Here is a tiny trained network, its code and every weight. The questions are about switching its units off for an input and a class, where a switched-off unit gives its printed mean instead of its output.

import numpy as np


def w(rows, s, z=0):
    codes = np.array(rows[::2]) - 128.0
    scale = np.full(codes.shape[1], s)
    scale[-1] = z or s
    return codes * scale


def f(y):
    return y / 2 * (1 + np.tanh(0.7978845608 * (y + 0.044715 * y**3)))


def log_softmax(a):
    a = a - a.max(-1, keepdims=True)
    return a - np.log(np.exp(a).sum(-1, keepdims=True))


def net(x, mask):
    res = np.array(x, float).reshape(1, 3) / 4 @ E
    y = f(res @ A[0][:, :-1].T + A[0][:, -1])
    res = res + np.where(mask, y, B[0][:, -1]) @ B[0][:, :-1]
    return log_softmax(res[-1] @ U[:, :-1].T + U[:, -1])


A, B = {}, {}
E = w([
[126,236,131,115,134,150,146,99,128,219],'x0',
[121,116,79,218,135,248,127,68,189,117],'x1',
[130,94,166,151,124,164,161,222,186,157],'x2',
],0.012)
A[0] = w([
[132,70,124,147,139,139,131,133,101,93,73],'neuron 0',
[138,114,118,108,119,97,101,49,101,126,100],'neuron 1',
[134,119,133,102,130,64,130,164,114,130,111],'neuron 2',
[131,111,131,128,139,149,133,167,137,146,216],'neuron 3',
[137,173,133,126,131,150,126,127,130,182,59],'neuron 4',
[113,92,136,119,144,124,114,150,123,91,78],'neuron 5',
[133,92,116,162,130,220,128,70,160,105,100],'neuron 6',
[138,123,156,122,124,145,137,254,155,158,85],'neuron 7',
[126,136,165,101,147,89,131,163,91,139,97],'neuron 8',
[127,143,109,102,110,70,123,158,144,128,119],'neuron 9',
[129,205,140,98,124,108,138,141,138,183,125],'neuron 10',
[125,128,129,106,121,86,125,153,114,132,177],'neuron 11',
[134,161,119,125,129,132,125,127,124,160,250],'neuron 12',
[142,83,135,122,117,106,133,147,130,81,107],'neuron 13',
[136,92,113,116,107,112,140,117,152,92,78],'neuron 14',
[123,166,126,131,131,156,145,128,120,190,69],'neuron 15',
[121,156,114,130,136,86,126,62,104,87,77],'neuron 16',
[124,114,119,151,131,153,130,203,148,164,95],'neuron 17',
[118,78,121,125,125,99,119,136,127,62,201],'neuron 18',
[137,142,131,105,132,84,125,47,98,77,141],'neuron 19',
[139,139,133,106,125,81,131,162,109,134,80],'neuron 20',
],0.019,0.013)
B[0] = w([
[143,130,105,117,161,82,37,137,129,121,166],'neuron 0',
[75,118,89,64,115,107,144,105,132,134,190],'neuron 1',
[122,184,117,161,119,172,126,137,148,115,199],'neuron 2',
[114,111,171,136,122,112,208,89,100,146,201],'neuron 3',
[144,137,72,80,148,106,27,155,140,138,171],'neuron 4',
[155,111,102,106,134,103,64,177,145,116,161],'neuron 5',
[107,204,107,184,114,206,126,143,145,118,254],'neuron 6',
[69,79,65,52,120,111,193,92,138,114,223],'neuron 7',
[99,197,104,156,122,175,111,134,134,117,192],'neuron 8',
[123,151,97,158,139,174,116,134,145,140,177],'neuron 9',
[167,101,153,126,130,80,50,164,131,128,205],'neuron 10',
[137,153,139,185,127,171,131,113,119,130,195],'neuron 11',
[145,107,253,181,130,109,175,105,76,152,216],'neuron 12',
[148,125,143,120,134,83,62,148,129,128,184],'neuron 13',
[148,119,108,95,140,120,57,154,137,131,151],'neuron 14',
[143,109,92,121,137,93,29,167,152,90,178],'neuron 15',
[103,87,61,76,126,117,155,132,149,91,187],'neuron 16',
[92,109,59,63,122,113,131,104,132,99,188],'neuron 17',
[165,103,227,154,126,87,117,128,95,162,226],'neuron 18',
[93,84,106,90,124,113,199,99,132,124,215],'neuron 19',
[135,150,85,148,131,191,98,136,157,107,177],'neuron 20',
],0.028,0.02)
U = w([
[88,221,93,184,104,222,102,110,151,89,132],'0',
[62,90,66,49,102,109,158,49,125,87,125],'1',
[143,119,154,119,150,69,21,156,112,115,97],'2',
[124,126,246,171,113,127,185,57,54,152,254],'3',
[181,171,69,86,141,130,177,126,154,151,96],'4',
[161,151,100,57,136,171,142,140,152,172,91],'5',
[195,116,114,120,162,144,169,125,91,116,96],'6',
],0.011,0.0099)

Each question gives the input, the list of numbers given to net, and the class t.
The units are the neurons (one row each of A and B). Each row of codes is followed by its name. A weight is (code - 128) times the scale printed after its matrix; where a second scale follows, it is the last column's (A, B and U).
mask holds one flag per neuron, in row order. A switched-off neuron (its flag False) gives its mean, the last column of its row in B, instead of its output. The means were averaged over made-up inputs and are rounded, as every weight is.
A unit's drop is (log p(t) with every unit on - log p(t) with that unit switched off) / (log p(t) with every unit on - log p(t) with every unit switched off).
most important unit: the unit with the biggest drop
k most important neurons: the k neurons with the biggest drops, biggest first
drop of u: that unit's drop, to one decimal
input [7,-8,8], class 0: most important unit : neuron 8
input [-5,6,-6], class 0: 4 most important neurons : [neuron 6; neuron 7; neuron 17; neuron 3]
input [8,-3,8], class 1: 4 most important neurons : [neuron 7; neuron 17; neuron 18; neuron 3]
input [1,0,-3], class 3: 2 most important neurons : [neuron 7; neuron 17]
input [8,5,8], class 1: 2 most important neurons : [neuron 7; neuron 17]
input [0,7,-8], class 1: 2 most important neurons : [neuron 19; neuron 16]
input [-7,-8,-8], class 0: 2 most important neurons : [neuron 2; neuron 8]
input [-3,2,3], class 3: 2 most important neurons : [neuron 16; neuron 1]
input [-6,-3,5], class 2: 4 most important neurons : [neuron 18; neuron 13; neuron 19; neuron 5]
input [-3,6,8], class 1: 2 most important neurons : [neuron 7; neuron 17]
input [0,4,5], class 1: 4 most important neurons : [neuron 17; neuron 18; neuron 2; neuron 8]
input [-6,-7,0], class 0: 2 most important neurons : [neuron 2; neuron 8]
input [7,-8,2], class 0: 2 most important neurons : [neuron 8; neuron 2]
input [0,2,-3], class 3: most important unit : neuron 7
input [-5,-1,-4], class 2: 2 most important neurons : [neuron 7; neuron 18]
input [4,5,-8], class 1: drop of neuron 14 : 0.0
input [3,-5,-4], class 0: drop of neuron 7 : 0.1
input [0,3,2], class 3: drop of neuron 8 : 0.2
